Questions about the matrix below.
1) Read off the entry just right of 10.85.
2) Read off the entry just left of 18.74.
3) Read off the entry just left of the largest entry.
4) Read off the entry just right of 30.00.
5) Read off the entry just right of 7.38.
6) Read off the entry just left of the smallest entry.
[[ -0.10  14.75   4.60   4.82  -7.98  16.37  -5.33   2.70  14.25  -2.77
   -8.80  17.01   3.36]
 [ 14.07   4.58   7.63  -0.74   6.53  -4.61  -3.98  -6.87  14.67   8.07
   -8.31   9.40  -9.29]
 [  7.09   3.83  30.00  -0.05   1.18   2.70   2.42  -4.30   2.15  -5.79
   -1.46   3.63   7.01]
 [ -2.84  -3.28  25.02   3.35  -3.91 -13.02   6.41   6.10  14.61   7.64
   -8.07  -3.65  11.28]
 [  8.90   2.69   9.83  18.05  20.49  17.90   5.55   5.48   2.25  -4.91
   15.75   9.74  12.34]
 [  2.92  -8.52  10.85  16.75  12.45  18.74  -5.77  10.71   5.18   5.62
   22.21  -3.11  14.49]
 [  7.96  -3.12  29.74   1.73   0.71   3.13   3.57 -18.14  14.74  -2.98
   -2.45   6.36  -1.74]
 [  5.12 -11.84  19.47   7.53  14.71   0.00  -2.17  13.24   6.26 -18.29
   -0.41  11.65  26.54]
 [  5.77  14.20  12.05   7.77  -6.73  15.90  -9.52   5.06   3.69  21.90
    6.54 -13.61  -0.76]
 [ -4.39   1.76   4.81   3.67  -6.77  -1.52   7.35   6.80   0.63   3.13
   11.21  13.31  -3.46]
 [ 10.99   3.64   1.92  -3.43  17.56   7.38  15.04   1.31   5.85  -8.06
   17.05  18.25   9.81]
 [ -1.00   7.24   4.28   6.64  -8.04  11.25  18.15  13.61  -9.77   4.49
    3.19  10.96  17.73]
 [  0.09  30.63   6.92  10.89   5.32  15.94  -7.76   3.81  18.67  22.01
    8.77  14.49 -14.78]
 [ -7.59   8.77   6.14   2.04  16.68   3.08   7.97  10.31  10.04  22.99
   11.19   9.01   5.82]
 [  6.48  -0.97   1.51   7.10   3.07  -3.50   0.77   2.90 -11.11  -3.07
    9.76  -7.76   9.99]
 [ 15.15 -12.21  10.00 -10.13  -8.00   5.67   3.56  -0.57  11.82  -1.90
    4.34  26.14  -0.47]]
1) 16.75
2) 12.45
3) 0.09
4) -0.05
5) 15.04
6) 6.26

B =
-0.171,-0.086,-0.053,-0.028,-0.119,-0.215
-0.038,-0.186,-0.146,-0.202,0.000,-0.110
0.029,-0.204,-0.148,-0.231,0.081,-0.076
-0.164,-0.079,-0.050,-0.011,-0.109,-0.219
-0.002,-0.085,-0.221,-0.031,-0.025,-0.061
0.149,-0.140,-0.292,-0.097,0.142,0.006
-0.049,-0.201,-0.079,-0.253,0.007,-0.106
-0.057,-0.198,-0.253,-0.272,-0.121,-0.017
-0.087,-0.198,-0.063,-0.251,-0.032,-0.126
-0.140,-0.025,-0.192,0.037,-0.203,-0.102
-0.002,-0.102,-0.151,-0.062,0.017,-0.084
-0.143,-0.025,-0.194,0.037,-0.207,-0.103
The entry just right of the smallest entry is -0.097
Read off the entry just left of the smallest entry.
A: -0.140
Read off the first entry, reading row by row.
A: -0.171
Read off the 3rd entry in reading order.
A: -0.053
Read off the top-right entry.
A: -0.215
The entry just left of 0.017 is -0.062
Read off the entry just right of 0.007.
A: -0.106
The first entry of the smallest entry's row: 0.149
Read off the entry directly below the largest entry.
A: -0.049
Read off the bottom-right entry.
A: -0.103
The entry in the bottom-left corner is -0.143
The entry directly above 0.007: 0.142
The second smallest entry: -0.272
The entry directly below -0.251 is 0.037
The 2nd entry on the main diagonal: -0.186
Read off the last entry in the row that holds the largest entry.
A: 0.006
The smallest entry in the last row: -0.207
Read off the fourth entry, reading row by row.
A: -0.028
Read off the entry directly above the largest entry.
A: -0.002
The entry directly above -0.109 is 0.081
Read off the smallest entry in the last column.
A: -0.219
The fourth-last entry, reading row by row: -0.194
Read off the entry just left of -0.151.
A: -0.102
Read off the entry directly below -0.063.
A: -0.192
The 3rd entry from the end, reading row by row: 0.037
The 3rd entry on the main diagonal: -0.148
The entry just right of -0.201 is -0.079
The entry just right of -0.032: -0.126
The fifth-last entry, reading row by row -> -0.025

Read these off the grid that follows.
1) Give the entry just right of the smallest entry.
2) Give the 2nd entry, reading row by row.
3) Give the third entry on the diagonal from the top-right corner.
4) Give the top-right entry.
5) Give the entry in the bottom-left corner.
6) Give the 2nd-last entry, reading row by row.
7) Give the entry directly below the smallest entry.
8) Give the entry directly below -25.5.
[[  5.9 -24.3   5.0 -24.9]
 [ 10.8 -12.4   1.8  -7.1]
 [ 63.1  38.6   0.9  31.9]
 [  4.6 -11.0 -22.9 -25.5]
 [ -3.7 -31.1 -45.8 -41.6]
 [ 66.4  48.2  -3.4  42.4]
 [-22.8  12.5   7.8  16.8]
 [-48.1 -33.1 -27.8 -23.3]
 [ 15.4 -31.1 -35.8 -39.7]
 [ 47.4  35.2 -16.3  24.4]
 [ 19.0 -31.5 -23.3 -35.3]
 [-10.4  20.4  12.5  19.2]
 [-22.2  10.0 -18.1   9.9]]
1) -33.1
2) -24.3
3) 38.6
4) -24.9
5) -22.2
6) -18.1
7) 15.4
8) -41.6
